Below is a small trained network, with its code and all its weights. Each question gives an input and a class and asks what happens when units are switched off, that is, made to give their printed mean instead of their output.

import numpy as np


def w(rows, s, z=0):
    codes = np.array(rows[::2]) - 128.0
    scale = np.full(codes.shape[1], s)
    scale[-1] = z or s
    return codes * scale


def f(y):
    return y / 2 * (1 + np.tanh(0.7978845608 * (y + 0.044715 * y**3)))


def log_softmax(a):
    a = a - a.max(-1, keepdims=True)
    return a - np.log(np.exp(a).sum(-1, keepdims=True))


def net(x, mask):
    res = np.array(x, float).reshape(1, 5) / 4 @ E
    y = f(res @ A[0][:, :-1].T + A[0][:, -1])
    res = res + np.where(mask, y, B[0][:, -1]) @ B[0][:, :-1]
    return log_softmax(res[-1] @ U[:, :-1].T + U[:, -1])


A, B = {}, {}
E = w([
[131,128,129,129],'x0',
[50,123,173,139],'x1',
[58,179,73,63],'x2',
[106,125,205,2],'x3',
[44,55,92,65],'x4',
],0.0094)
A[0] = w([
[128,245,171,179,147],'N0',
[147,46,163,174,108],'N1',
[237,98,19,84,124],'N2',
[32,129,213,189,234],'N3',
[149,108,113,128,253],'N4',
[242,86,69,46,110],'N5',
[111,160,71,190,73],'N6',
[95,1,67,120,80],'N7',
[121,165,112,91,150],'N8',
[105,196,73,114,137],'N9',
[103,119,23,199,27],'N10',
[188,207,166,118,58],'N11',
[159,9,190,140,87],'N12',
[154,140,139,159,148],'N13',
[105,192,202,60,97],'N14',
[180,46,169,131,56],'N15',
[62,215,105,124,224],'N16',
[117,190,65,77,162],'N17',
[53,134,126,215,38],'N18',
[144,107,148,55,116],'N19',
],0.01,0.0036)
B[0] = w([
[97,125,30,73,220],'N0',
[188,150,114,155,192],'N1',
[66,55,126,126,221],'N2',
[108,30,117,92,254],'N3',
[176,121,162,59,179],'N4',
[62,64,129,152,206],'N5',
[101,163,166,161,190],'N6',
[117,194,2,95,225],'N7',
[152,147,130,154,167],'N8',
[156,121,114,166,176],'N9',
[96,184,195,168,213],'N10',
[87,154,68,130,181],'N11',
[151,157,86,206,211],'N12',
[151,143,122,101,167],'N13',
[78,160,153,196,248],'N14',
[137,174,116,207,176],'N15',
[202,102,98,153,224],'N16',
[183,128,115,171,202],'N17',
[59,121,152,171,174],'N18',
[105,180,144,158,211],'N19',
],0.022,0.0065)
U = w([
[119,202,20,79,111],'0',
[254,110,93,212,93],'1',
[68,213,197,157,110],'2',
[110,15,113,146,112],'3',
[155,125,99,141,251],'4',
[230,96,133,40,128],'5',
[176,171,232,37,74],'6',
],0.0084,0.011)

Each question gives the input, the list of numbers given to net, and the class t.
The units are the neurons (one row each of A and B). Each row of codes is followed by its name. A weight is (code - 128) times the scale printed after its matrix; where a second scale follows, it is the last column's (A, B and U).
mask holds one flag per neuron, in row order. A switched-off neuron (its flag False) gives its mean, the last column of its row in B, instead of its output. The means were averaged over made-up inputs and are rounded, as every weight is.
A unit's drop is (log p(t) with every unit on - log p(t) with that unit switched off) / (log p(t) with every unit on - log p(t) with every unit switched off).
The circuit of an input: a set's keep is (log p(t) with only the set's units on - log p(t) with every unit switched off) / (log p(t) with every unit on - log p(t) with every unit switched off). Starting from the 12 units with the biggest drops (on a tie, the unit counted first), units are removed one at a time, each time the one whose removal leaves the highest keep (on an exact tie, the one counted first), for as long as the keep stays at least 0.8.
circuit, biggest first: the units of the circuit, biggest drop first
unit that matters most: the unit with the biggest drop
k most important neurons: the k neurons with the biggest drops, biggest first
drop when u is switched off: that unit's drop, to one decimal
input [-3,4,6,0,-2], class 1: unit that matters most	N16
input [5,-8,-6,8,6], class 2: 2 most important neurons	[N19, N3]
input [-4,4,0,-4,5], class 0: 2 most important neurons	[N7, N2]
input [-1,8,-8,6,-5], class 1: 4 most important neurons	[N12, N1, N15, N2]
input [2,0,-1,-5,4], class 2: 3 most important neurons	[N10, N0, N16]
input [3,-8,-6,7,2], class 3: 4 most important neurons	[N5, N2, N10, N6]
input [-2,-7,-8,8,3], class 1: 4 most important neurons	[N12, N15, N10, N1]
input [3,6,3,-7,-3], class 2: 4 most important neurons	[N10, N6, N18, N2]
input [-7,8,1,-5,-5], class 3: 2 most important neurons	[N3, N7]
input [2,-8,-7,-1,-1], class 3: 2 most important neurons	[N2, N5]
input [0,-2,-1,3,-4], class 0: circuit, biggest first	[N11, N0]
input [6,-6,2,0,-3], class 3: circuit, biggest first	[N2, N5]
input [4,5,-3,-1,-4], class 3: 2 most important neurons	[N7, N3]
input [-2,1,6,-2,-5], class 1: circuit, biggest first	[N16]
input [5,-1,-2,-5,0], class 2: circuit, biggest first	[N10, N16]
input [-1,-8,-1,8,-4], class 2: 3 most important neurons	[N3, N19, N14]
input [-6,3,7,7,1], class 1: circuit, biggest first	[N16, N17]
input [-1,-5,8,6,4], class 1: circuit, biggest first	[N17, N16]
input [-2,-1,0,6,1], class 2: drop when N14 is switched off	0.1
input [1,1,-2,-2,-6], class 0: circuit, biggest first	[N0]
input [-2,-4,0,1,0], class 3: drop when N7 is switched off	0.2
